Below is a small trained network, with its code and all its weights. Each question gives an input and a target symbol and asks what happens when units are switched off, that is, made to give their printed mean instead of their output.

import numpy as np


def w(rows, s, z=0):
    codes = np.array(rows[::2]) - 128.0
    scale = np.full(codes.shape[1], s)
    scale[-1] = z or s
    return codes * scale


def f(y):
    return y / 2 * (1 + np.tanh(0.7978845608 * (y + 0.044715 * y**3)))


def softmax(a):
    e = np.exp(a - a.max(-1, keepdims=True))
    return e / e.sum(-1, keepdims=True)


def log_softmax(a):
    a = a - a.max(-1, keepdims=True)
    return a - np.log(np.exp(a).sum(-1, keepdims=True))


def net(x, mask):
    ids = ['αδηλμξστφψ'.index(c) for c in x.split()]
    T = len(ids)
    res = E[ids] + P[:T]
    u = 0
    for l in range(3):
        q, k, v = (res @ M[l].T for M in (Q, K, V))
        z = softmax(np.where(np.tri(T) > 0, q @ k.T / 2**0.5, -1e9)) @ v
        res = res + np.where(mask[u], z, O[l][:, -1]) @ O[l][:, :-1]
        u += 1
        y = f(res @ A[l][:, :-1].T + A[l][:, -1])
        res = res + np.where(mask[u : u + 12], y, B[l][:, -1]) @ B[l][:, :-1]
        u += 12
    return log_softmax(res[-1] @ U[:, :-1].T + U[:, -1])


Q, K, V, O, A, B = {}, {}, {}, {}, {}, {}
E = w([
[253,81,193,115,89,105,138],'α',
[108,138,86,168,58,76,205],'δ',
[191,47,88,130,109,164,67],'η',
[174,156,68,85,175,153,56],'λ',
[102,26,166,156,81,134,175],'μ',
[93,240,81,103,142,104,199],'ξ',
[51,117,78,68,142,222,147],'σ',
[22,104,36,135,162,100,65],'τ',
[166,117,179,87,105,163,223],'φ',
[102,176,165,151,111,104,111],'ψ',
],0.0047)
P = w([
[182,188,192,35,56,105,49],'0',
[111,34,13,127,167,110,229],'1',
[151,73,147,215,144,228,148],'2',
[48,70,143,117,94,124,112],'3',
[137,67,3,109,128,69,202],'4',
[136,95,155,190,134,198,135],'5',
[75,77,121,129,86,122,106],'6',
[158,90,3,99,120,49,192],'7',
[128,118,154,171,134,181,121],'8',
],0.0057)
Q[0] = w([
[57,184,193,203,204,253,75],'L0H1',
[196,82,63,34,69,4,191],'L0H1',
],0.0042)
K[0] = w([
[5,35,75,160,209,244,150],'L0H1',
[253,226,203,66,41,11,105],'L0H1',
],0.0048)
V[0] = w([
[113,191,123,87,178,183,58],'L0H1',
[163,255,197,61,77,30,34],'L0H1',
],0.0046)
O[0] = w([
[197,253,130,116,157,229,96,2],'L0H1',
[102,213,120,20,60,119,70,80],'L0H1',
],0.0053,0.0006)
A[0] = w([
[81,191,116,61,87,93,97,228],'L0N1',
[159,54,62,208,58,99,187,254],'L0N2',
[184,83,165,135,79,170,64,243],'L0N3',
[160,168,146,67,97,182,57,220],'L0N4',
[177,65,120,212,70,122,191,169],'L0N5',
[167,79,136,223,78,131,160,161],'L0N6',
[152,110,71,135,226,156,161,229],'L0N7',
[132,119,254,198,93,180,208,190],'L0N8',
[119,90,72,175,215,162,100,254],'L0N9',
[98,160,104,92,82,55,133,211],'L0N10',
[227,154,198,122,117,184,44,178],'L0N11',
[75,94,182,187,136,158,95,217],'L0N12',
],0.007,0.0018)
B[0] = w([
[102,170,87,31,56,173,102,157],'L0N1',
[92,123,76,118,192,155,114,253],'L0N2',
[138,83,206,101,151,149,37,166],'L0N3',
[186,174,166,66,68,180,61,146],'L0N4',
[97,140,105,117,198,196,119,201],'L0N5',
[90,140,135,135,205,194,99,179],'L0N6',
[145,76,76,147,175,58,181,174],'L0N7',
[84,133,194,153,73,238,143,167],'L0N8',
[102,81,119,143,178,56,115,181],'L0N9',
[94,122,56,62,93,136,153,164],'L0N10',
[254,171,223,135,161,170,43,140],'L0N11',
[68,98,199,164,117,125,61,157],'L0N12',
],0.005,0.0047)
Q[1] = w([
[215,53,72,10,146,116,211],'L1H1',
[185,85,51,2,134,38,208],'L1H1',
],0.0038)
K[1] = w([
[223,204,90,2,74,133,62],'L1H1',
[208,168,130,56,106,166,75],'L1H1',
],0.0049)
V[1] = w([
[190,198,221,116,140,230,17],'L1H1',
[193,4,246,161,150,68,97],'L1H1',
],0.0041)
O[1] = w([
[42,203,205,171,127,70,107,253],'L1H1',
[104,14,240,91,108,4,199,85],'L1H1',
],0.0045,0.0058)
A[1] = w([
[86,89,121,191,191,128,22,147],'L1N1',
[69,126,176,97,67,112,104,203],'L1N2',
[51,92,189,146,120,116,102,176],'L1N3',
[91,57,216,147,151,205,158,107],'L1N4',
[108,122,118,185,184,65,95,174],'L1N5',
[237,108,172,169,169,142,22,144],'L1N6',
[124,106,127,74,79,235,102,237],'L1N7',
[124,42,137,168,178,129,1,136],'L1N8',
[106,161,118,50,26,109,70,194],'L1N9',
[119,141,119,44,42,68,78,182],'L1N10',
[122,41,65,108,181,39,183,252],'L1N11',
[130,86,118,67,117,53,188,216],'L1N12',
],0.0051,0.0025)
B[1] = w([
[69,191,126,97,190,37,108,219],'L1N1',
[63,189,197,80,4,95,46,180],'L1N2',
[26,149,171,95,40,73,58,185],'L1N3',
[84,152,144,78,78,198,41,202],'L1N4',
[76,148,155,154,191,8,198,186],'L1N5',
[207,191,177,115,219,85,107,168],'L1N6',
[150,196,130,51,41,233,34,216],'L1N7',
[108,162,156,69,159,24,107,206],'L1N8',
[108,191,145,62,52,164,35,206],'L1N9',
[82,135,175,41,34,171,71,187],'L1N10',
[116,24,103,87,174,70,220,252],'L1N11',
[67,25,160,49,138,85,180,153],'L1N12',
],0.0038,0.0036)
Q[2] = w([
[107,52,111,3,84,161,95],'L2H1',
[163,204,164,253,170,98,161],'L2H1',
],0.0029)
K[2] = w([
[184,238,207,2,4,245,19],'L2H1',
[82,48,99,223,228,52,198],'L2H1',
],0.0054)
V[2] = w([
[65,97,50,239,254,34,223],'L2H1',
[175,175,139,71,54,231,46],'L2H1',
],0.0032)
O[2] = w([
[116,208,175,254,238,96,208,7],'L2H1',
[149,88,83,62,53,180,27,213],'L2H1',
],0.0027,0.02)
A[2] = w([
[103,54,131,110,177,37,240,151],'L2N1',
[103,199,78,228,170,167,157,252],'L2N2',
[187,148,189,157,118,246,124,165],'L2N3',
[40,163,199,162,126,44,124,178],'L2N4',
[76,162,144,148,209,94,92,239],'L2N5',
[200,152,111,211,223,79,237,173],'L2N6',
[103,48,140,99,152,26,232,146],'L2N7',
[143,90,47,127,152,173,183,189],'L2N8',
[176,63,61,114,143,169,176,166],'L2N9',
[68,221,211,254,121,68,148,143],'L2N10',
[89,82,118,80,57,184,59,84],'L2N11',
[81,175,33,148,175,170,128,223],'L2N12',
],0.0059,0.0033)
B[2] = w([
[146,138,205,55,163,163,239,153],'L2N1',
[136,239,73,228,103,148,151,150],'L2N2',
[140,126,223,114,86,218,222,145],'L2N3',
[70,121,191,151,103,35,116,144],'L2N4',
[121,210,160,140,181,80,105,154],'L2N5',
[254,178,69,145,51,48,232,147],'L2N6',
[124,112,210,50,147,176,239,150],'L2N7',
[212,60,56,195,186,177,123,147],'L2N8',
[197,27,75,200,112,160,137,147],'L2N9',
[114,61,148,240,23,32,123,144],'L2N10',
[143,130,95,126,94,79,138,249],'L2N11',
[119,183,56,188,229,169,58,153],'L2N12',
],0.0057,0.017)
U = w([
[68,95,132,87,75,85,103,177],'α',
[212,49,55,152,131,103,83,108],'δ',
[81,132,203,67,141,93,200,45],'η',
[51,153,161,228,66,67,95,19],'λ',
[173,57,181,95,124,230,215,26],'μ',
[77,205,72,175,174,213,75,153],'ξ',
[252,165,137,146,125,59,152,168],'σ',
[217,162,106,167,103,161,184,79],'τ',
[115,133,191,86,173,197,153,252],'φ',
[66,173,133,100,216,104,45,180],'ψ',
],0.0044,0.0016)

Each question gives the input, a string of symbols that net reads in full, and the target symbol t.
The units are the heads (2 rows each of Q, K, V and O) and the neurons (one row each of A and B). Each row of codes is followed by its name. A weight is (code - 128) times the scale printed after its matrix; where a second scale follows, it is the last column's (O, A, B and U).
mask holds one flag per unit, layer by layer, with each layer's heads first. A switched-off unit (its flag False) gives its mean, the last column of its rows in O or B, instead of its output. The means were averaged over made-up inputs and are rounded, as every weight is.
A unit's drop is (log p(t) with every unit on - log p(t) with that unit switched off) / (log p(t) with every unit on - log p(t) with every unit switched off).
unit that matters most: the unit with the biggest drop
top k neurons: the k neurons with the biggest drops, biggest first
top k neurons in layer l: the k neurons of layer l with the biggest drops, biggest first
input ξ δ λ δ α δ δ λ, target ξ: top 2 neurons in layer 0 => L0N1, L0N4
input η δ λ δ λ τ ξ η, target η: top 2 neurons in layer 0 => L0N11, L0N4
input ψ α α λ, target α: unit that matters most => L2H1
input λ α τ μ η, target λ: top 4 neurons => L0N4, L0N11, L2N10, L0N1
input λ η δ, target ξ: top 2 neurons in layer 0 => L0N8, L0N5
input δ δ η μ ξ, target δ: top 2 neurons => L0N10, L0N1
input δ δ δ α η δ τ, target δ: top 2 neurons => L0N1, L1N9
input α δ δ σ δ ξ δ δ, target α: top 2 neurons => L0N10, L0N11
input α σ μ, target α: top 3 neurons => L1N4, L0N8, L0N12
input δ η α λ σ δ τ ψ, target δ: top 2 neurons in layer 0 => L0N10, L0N1
input μ ξ α, target φ: top 2 neurons => L0N8, L1N4
input δ φ ξ δ η ξ ψ η, target δ: top 2 neurons in layer 2 => L2N9, L2N8
input σ ψ η μ α, target σ: top 3 neurons => L2N6, L0N1, L0N4
input μ λ λ ξ η δ ψ ξ, target μ: top neuron => L2N7
input α φ δ η η μ ξ α, target α: top 2 neurons => L0N11, L1N10
input μ ξ δ λ η μ α η, target μ: top 2 neurons in layer 1 => L1N11, L1N4
input α τ μ δ α, target α: top 3 neurons in layer 0 => L0N11, L0N4, L0N3
input λ η η φ ξ, target λ: top 2 neurons => L0N4, L0N11
input λ λ η α δ α ψ δ, target λ: top 4 neurons => L0N4, L0N11, L0N1, L2N10
input μ τ η δ φ δ φ λ, target μ: top neuron in layer 2 => L2N7
input ξ δ δ λ λ φ, target μ: top 2 neurons in layer 1 => L1N4, L1N7
input α α σ ξ τ, target α: top 4 neurons in layer 0 => L0N11, L0N1, L0N4, L0N10
input ξ δ ξ τ ψ α η α, target ξ: top 3 neurons in layer 0 => L0N1, L0N4, L0N10
input δ φ λ, target σ: top 2 neurons => L2N6, L0N7
input η λ τ η μ, target η: top 3 neurons => L0N4, L0N11, L0N1
input η ψ σ ξ ψ, target η: top 2 neurons in layer 1 => L1N7, L1N4
